Each row has a name. Each piece below is followed by the name of the row it came from, unless a question asks for something else. Each question is about the rows just above it. Places in a row count from 0.

[ 99 124 124  80]  <118>
[165  96 125  99]  <5>
[124  80 123  99]  <26>
Which value appears more than once in <118>?
[124]
Where does [ 80 123] start? Give its row and place.
<26>, 1
Put [ 80 124 124  99] back in order: which row is it?
<118>
[125  99] begins in row and place
<5>, 2
[ 99 124  80 123] is which row reordered?
<26>
Put [ 99 123  80 124] back in order: which row is it?
<26>
Row and place where [ 80 123  99] starts:
<26>, 1

[146 142 101 154  98  92 141]  <47>
[146 142 101 126  98  92 141]  <68>
[142 101 146 126  98  92 141]  <126>
[ 92  92  98  92 142 102  92]  <69>
The value that <69> holds more than once:
[92]
Which row holds [142 101 146 126  98  92 141]?
<126>
[92 98] begins in row and place
<69>, 1
Row and place where [142 101 154  98  92 141] starts:
<47>, 1
asked: [ 92  92  98  92 142 102  92]
<69>
Where does [146 142 101 126  98] start? Give its row and place.
<68>, 0

[114 174 123 109 106 127  80  96 117 118 107 111 108 123 112 101 176 101
 111 112  95 105 179 138 186 176  94] -> <167>
[147 120 146 144 144 123 123 120 144 143 122 150 145 150 143 120 125 123
 148 146 118 116 123 140 127 126 122] -> <29>
[114 174 123 109 106 127  80  96 117 118 107 111 108 106  96 140 139 140
  97 104 140 142 143 116 128 127 141] -> <92>
[153 118 160 151 147 111 113 105 157 150 110 158 154 162 154 105 119 111
 158 157 116 107 118 160 130 131 116] -> <49>
[100 132 106 104 109 148 141 152 101 112 154 103 105 107 107 150 127 154
 103 100 149 149 129 101 124 125 151] -> <97>
[ 99 134  92 100 111 158 136 151 105 103 152 103 107  99 109 151 137 152
 104 106 150 153 135  87 125 131 142] -> <12>
[110 141 111 104  98 134 146 144 107 108 143 106 104 104 105 143 136 144
 109 106 146 139 137 125 122 124 142] -> <57>
[122 145 118 121 123 122 120 115 118 122 116 124 122 118 121 116 143 116
 119 120 109 119 150 120 150 149 111] -> <117>
[148 136 150 148 141 116 112 107 145 143 109 145 144 107 144 105 130 107
 151 145 112 109 132 142 134 107 102] -> <131>
[133  96 123 128 136 138 174 162 133 130 159 130 130 126 130 159  90 154
 128 127 158 150  95 115  77  80 163] -> <127>
asked: [ 99 134  92 100 111 158 136 151 105 103 152 103 107  99 109 151 137 152
 104 106 150 153 135  87 125 131 142]
<12>
The row with [114 174 123 109 106 127  80  96 117 118 107 111 108 123 112 101 176 101
 111 112  95 105 179 138 186 176  94] is
<167>

[147 133 110 140  97]  <111>
[139 100 107 129 162]  <114>
[110 134 140 147  97]  <51>
Put [162 129 107 100 139] back in order: which row is it?
<114>
[147  97 110 134 140] is which row reordered?
<51>

[137 132 145 125 121 128 160 159 128 128 132 123 147 128 149 115 100 109] -> <41>
[123 130 128 107 113 142 111 112  89 126 128 119 138 113 133 144 112 119] -> <34>
[123 133 134 138 160 113 137 133 158 132 116 137 151 128 122 115 154 134] -> <31>
[113 119 126 111 128 113 130 119 108 133 142 123 138 112 119 111 111 112] -> <110>
[117 122 131 116 106 148 124 112  99 145 149  95 152 101 120 144 133 109] -> <176>
[121 133 142 154 112 126 167 136 144 144 148 117 136 136 140 134 119 121] -> <181>
[115 132 139 133 136 121 148 135 111 137 133 103 180 122 136 129 128 111] -> <180>
[137 132 145 125 121 128 160 159 128 128 132 123 147 128 149 115 100 118] -> <152>
[113 114 128 136 106 160 154 125 146 138 147 117 138 121 110 142 139 129] -> <177>
[123 130 119 107 113 142 111 112  89 126 128 119 138 113 133 144 112 119] -> <13>
Repeated in <177>:
[138]
asked: [137 132 145 125 121 128 160 159 128 128 132 123 147 128 149 115 100 109]
<41>
Put [ 89 107 111 112 112 113 113 119 119 119 123 126 128 130 133 138 142 144] back in order: which row is it?
<13>
Row and place where [ 99 145] starts:
<176>, 8
Row and place where [144 144 148] starts:
<181>, 8
The row with [123 133 134 138 160 113 137 133 158 132 116 137 151 128 122 115 154 134] is
<31>

[ 90  88 159  87  90  96 168 144 171  88 103 167  89  88  90  92 174 159
 164  88  90 162 166 158  95 134 145 163  84 164  91  88  92 164  89 156
  96]  <50>
[ 95  92  88 159 159 168  90 103  84 166  89 164  88 174 144  92 158 164
  88  90 145 162  88  88  90 156 164  89  90  90  96 134 167  90  96 171
 163]  <6>
[ 92  99 139  88 177  97  86 125 101 158 180 171  91 136 169  90  86 137
  86 180  84 173  85  89 111  99 107  95  91 125 174  98  96  89 139  96
 163]  <61>
[ 84  88  88  88  88  88  89  89  90  90  90  90  90  90  92  92  95  96
  96 103 134 144 145 156 158 159 159 162 163 164 164 164 166 167 168 171
 174] is which row reordered?
<6>
Which row holds [ 90  88 159  87  90  96 168 144 171  88 103 167  89  88  90  92 174 159
 164  88  90 162 166 158  95 134 145 163  84 164  91  88  92 164  89 156
  96]?
<50>
asked: [ 95  92  88 159 159 168  90 103  84 166  89 164  88 174 144  92 158 164
  88  90 145 162  88  88  90 156 164  89  90  90  96 134 167  90  96 171
 163]
<6>
Which row holds these entries in another order? [ 95  90  92  90  88 159  89  90 171  90 159 163  88 166 164 164  90  96
 134  84 103 167  96 156  92 145 144  88  88  88 164 158 168  89  90 162
 174]
<6>
asked: [ 92  99 139  88 177  97  86 125 101 158 180 171  91 136 169  90  86 137
  86 180  84 173  85  89 111  99 107  95  91 125 174  98  96  89 139  96
 163]
<61>
Put [ 96 156  89 164  92  88  91 164  84 163 145 134  95 158 166 162  90  88
 164 159 174  92  90  88  89 167 103  88 171 144 168  96  90  87 159  88
  90] back in order: which row is it?
<50>

[120 166 166 120] = <17>
[194 134  85 146] = <88>
[194 134  85 143] = <59>
Where do [194 134  85 143] appear?
<59>
Where does [120 166 166] start? Give its row and place.
<17>, 0
Where do [120 166 166 120] appear?
<17>
Row and place where [166 120] starts:
<17>, 2
Row and place where [134  85 146] starts:
<88>, 1

[135 121 129 124 128 139 133 130 128 126 134 128 114 129 127 127 124 119
 122 145 125 132 130 134 128 123]  <77>
[140 135 138 139 128 110 128 132 119 109 153 128 109 104 130 135 130 134
 119 101 120 121 129 143 128 122]  <125>
[134 125 123 140 121 139 135 125 144 134  67 131 113 125 119 130 135 137
 147 134 115 128 132 156 135 129]  <108>
Row and place where [126 134 128 114] starts:
<77>, 9
Which row holds these entries in another order? [132 124 125 123 133 127 135 139 130 128 127 129 121 128 129 134 124 122
 145 119 126 130 114 128 128 134]
<77>
Row and place where [134 128 123] starts:
<77>, 23
Row and place where [139 128 110 128 132 119 109] starts:
<125>, 3
[135 121 129 124 128 139 133 130 128 126 134 128 114 129 127 127 124 119
 122 145 125 132 130 134 128 123] is in which row?
<77>

[ 85  74  90 133 129  93  85 128  82  74 171  82  79  85 121 135  85] : <120>
[143 112 164  82 133 142  93 142 171 101  92 175 118 109 100 159 177] : <9>
[ 90 109 125 161 100  93 111  89 114  85 166  93  95 169  78  83 129] : <25>
Which value appears more than once in <25>?
[93]
Repeated in <9>:
[142]

[119 140 139 148 123 117 118 135 102 127 137 130 121] = <40>
[121  97 125 133 118 132 121 127 101 112 123 132 120] = <70>
[130 148 118 136 122 104 148 134 125 136 112 117 137] = <64>
[121 131 120 121 132 125 127 101 112 118  97 123 133] = <39>
[154 101 123 106 129 142 137 123 153 130 115 116 119] = <86>
[159 125 142 120 102 113 127 150 100 151 140  91 111] = <82>
[ 99 140 132 126 133 155  94 121 119  99 132 141 120] = <84>
[145 118 136 143 137 120 126 130 126 131  86 146 131] = <10>
[113 103 126 129 129 142 137 123 153 121 145 163 133] = <79>
[133 163 145 121 153 123 137 142 129 129 126 103 113] is which row reordered?
<79>
Row and place where [148 118 136] starts:
<64>, 1
The value that <39> holds more than once:
[121]
Where does [148 123 117] start? Give its row and place.
<40>, 3
asked: [154 101 123 106 129 142 137 123 153 130 115 116 119]
<86>
[120 132 123 112 101 127 121 132 118 133 125  97 121] is which row reordered?
<70>

